Below are the code and all the weights of a small trained network. Each question names an input and a target symbol and asks about switching units off, where a switched-off unit gives its printed mean instead of its output.

import numpy as np


def w(rows, s, z=0):
    codes = np.array(rows[::2]) - 128.0
    scale = np.full(codes.shape[1], s)
    scale[-1] = z or s
    return codes * scale


def f(y):
    return y / 2 * (1 + np.tanh(0.7978845608 * (y + 0.044715 * y**3)))


def softmax(a):
    e = np.exp(a - a.max(-1, keepdims=True))
    return e / e.sum(-1, keepdims=True)


def log_softmax(a):
    a = a - a.max(-1, keepdims=True)
    return a - np.log(np.exp(a).sum(-1, keepdims=True))


def net(x, mask):
    ids = ['εζθμσφω'.index(c) for c in x.split()]
    T = len(ids)
    res = E[ids] + P[:T]
    r = res
    for j in range(3):
        rows = slice(2 * j, 2 * j + 2)
        q, k, v = (r @ M[0][rows].T for M in (Q, K, V))
        z = softmax(np.where(np.tri(T) > 0, q @ k.T / 2**0.5, -1e9)) @ v
        o = O[0][rows]
        res = res + np.where(mask[j], z, o[:, -1]) @ o[:, :-1]
    y = f(res @ A[0][:, :-1].T + A[0][:, -1])
    res = res + np.where(mask[3:19], y, B[0][:, -1]) @ B[0][:, :-1]
    return log_softmax(res[-1] @ U[:, :-1].T + U[:, -1])


Q, K, V, O, A, B = {}, {}, {}, {}, {}, {}
E = w([
[73,150,208,156,210],'ε',
[158,177,80,107,139],'ζ',
[156,107,106,134,223],'θ',
[197,130,54,192,164],'μ',
[230,134,200,99,146],'σ',
[133,117,191,171,111],'φ',
[72,133,111,251,151],'ω',
],0.018)
P = w([
[163,232,125,1,98],'0',
[128,137,131,140,224],'1',
[130,115,139,170,199],'2',
[133,110,140,183,195],'3',
[132,99,139,195,183],'4',
[133,94,142,202,181],'5',
[140,97,139,210,188],'6',
[149,101,150,222,193],'7',
],0.011)
Q[0] = w([
[129,77,120,96,7],'h1',
[35,61,29,55,47],'h1',
[88,137,104,82,10],'h2',
[104,163,85,28,137],'h2',
[96,136,121,80,140],'h3',
[165,86,87,154,107],'h3',
],0.013)
K[0] = w([
[49,133,5,157,177],'h1',
[19,119,98,251,196],'h1',
[183,45,149,214,206],'h2',
[91,66,105,147,159],'h2',
[93,136,87,145,160],'h3',
[191,84,127,133,181],'h3',
],0.012)
V[0] = w([
[144,187,230,128,37],'h1',
[55,161,178,150,212],'h1',
[238,116,119,255,209],'h2',
[195,92,84,48,84],'h2',
[120,155,145,59,86],'h3',
[187,134,179,155,107],'h3',
],0.0099)
O[0] = w([
[197,110,163,127,26,253],'h1',
[130,254,192,222,150,109],'h1',
[32,172,113,63,55,124],'h2',
[103,18,80,98,180,242],'h2',
[163,56,132,191,144,97],'h3',
[51,162,130,176,52,219],'h3',
],0.011,0.0073)
A[0] = w([
[127,113,103,180,158,177],'n1',
[174,169,40,57,145,2],'n2',
[92,56,158,103,174,38],'n3',
[180,160,112,57,185,143],'n4',
[140,119,230,45,162,120],'n5',
[102,93,157,108,156,58],'n6',
[177,170,10,136,73,133],'n7',
[153,152,165,143,190,30],'n8',
[126,111,100,173,79,43],'n9',
[182,172,177,170,50,152],'n10',
[44,181,139,115,104,63],'n11',
[29,137,145,64,93,117],'n12',
[137,85,182,135,35,196],'n13',
[129,134,142,128,171,192],'n14',
[132,58,70,106,150,112],'n15',
[81,78,159,179,171,174],'n16',
],0.012,0.0075)
B[0] = w([
[172,114,71,69,100,185],'n1',
[21,185,26,175,245,145],'n2',
[106,140,121,169,177,188],'n3',
[131,2,212,73,43,156],'n4',
[81,82,16,71,13,179],'n5',
[111,168,184,135,159,146],'n6',
[112,224,214,78,101,152],'n7',
[128,154,106,181,59,165],'n8',
[157,105,100,112,57,146],'n9',
[163,71,54,94,136,235],'n10',
[167,170,157,66,227,156],'n11',
[218,47,50,250,44,162],'n12',
[36,193,193,130,130,254],'n13',
[115,180,102,65,95,172],'n14',
[173,223,159,243,160,229],'n15',
[118,110,132,47,101,220],'n16',
],0.0066,0.014)
U = w([
[206,164,124,207,73,14],'ε',
[204,94,158,153,206,142],'ζ',
[69,108,141,57,168,255],'θ',
[71,80,43,223,90,62],'μ',
[94,141,235,253,125,119],'σ',
[216,37,191,3,45,139],'φ',
[141,224,212,92,146,136],'ω',
],0.0061,0.0065)

Each question gives the input, a string of symbols that net reads in full, and the target symbol t.
The units are the heads (2 rows each of Q, K, V and O) and the neurons (one row each of A and B). Each row of codes is followed by its name. A weight is (code - 128) times the scale printed after its matrix; where a second scale follows, it is the last column's (O, A, B and U).
mask holds one flag per unit, heads first, then neurons. A switched-off unit (its flag False) gives its mean, the last column of its rows in O or B, instead of its output. The means were averaged over made-up inputs and are rounded, as every weight is.
A unit's drop is (log p(t) with every unit on - log p(t) with that unit switched off) / (log p(t) with every unit on - log p(t) with every unit switched off).
The circuit of an input: a set's keep is (log p(t) with only the set's units on - log p(t) with every unit switched off) / (log p(t) with every unit on - log p(t) with every unit switched off). Starting from the 12 units with the biggest drops (on a tie, the unit counted first), units are removed one at a time, each time the one whose removal leaves the highest keep (on an exact tie, the one counted first), for as long as the keep stays at least 0.8.
units of the circuit, in order: the units of the circuit, biggest drop first
most important unit: the unit with the biggest drop
k most important neurons: the k neurons with the biggest drops, biggest first
heads that matter: for each layer, one digit per head in row order, 1 if its drop is at least 0.15 and else 0, layers parted by /
input μ μ ε ζ ζ ε ζ ε, target μ: most important unit	n12
input σ ζ ω σ μ, target σ: 4 most important neurons	n15; n13; n10; n7
input φ ω σ σ μ ε, target φ: units of the circuit, in order	n15; n16; n13
input ε μ μ, target ε: heads that matter	110
input θ σ σ φ ω, target θ: 4 most important neurons	n15; n16; n11; n8
input φ φ φ θ, target φ: 3 most important neurons	n15; n3; n2
input μ μ ζ, target μ: units of the circuit, in order	n12; h2
input ω φ ζ ε, target ω: units of the circuit, in order	h2; n11
input θ σ σ ε σ ω σ, target θ: heads that matter	011
input μ ε θ, target μ: units of the circuit, in order	h2; n12; h1
input ω φ ω θ θ ε ε, target ω: heads that matter	110
input ζ ω ζ, target ζ: units of the circuit, in order	h2; n15; h3
input ε ε σ ε, target φ: heads that matter	011
input ε ω σ μ, target ε: units of the circuit, in order	h2
input μ θ φ, target μ: heads that matter	110
input σ ε ζ σ θ, target σ: heads that matter	100
input ε ω ε ε ω ζ, target ε: units of the circuit, in order	h1; n10; h2
input σ μ ω ζ, target ω: heads that matter	100
input θ ε θ θ μ, target θ: units of the circuit, in order	h1; h3; n12
input ζ σ σ ε, target ζ: units of the circuit, in order	h2
input ζ μ ε φ ζ φ, target ζ: units of the circuit, in order	h2; n5
input ζ ε μ, target ζ: units of the circuit, in order	h2; n5
input ε σ σ φ ω, target ε: units of the circuit, in order	h2; n1
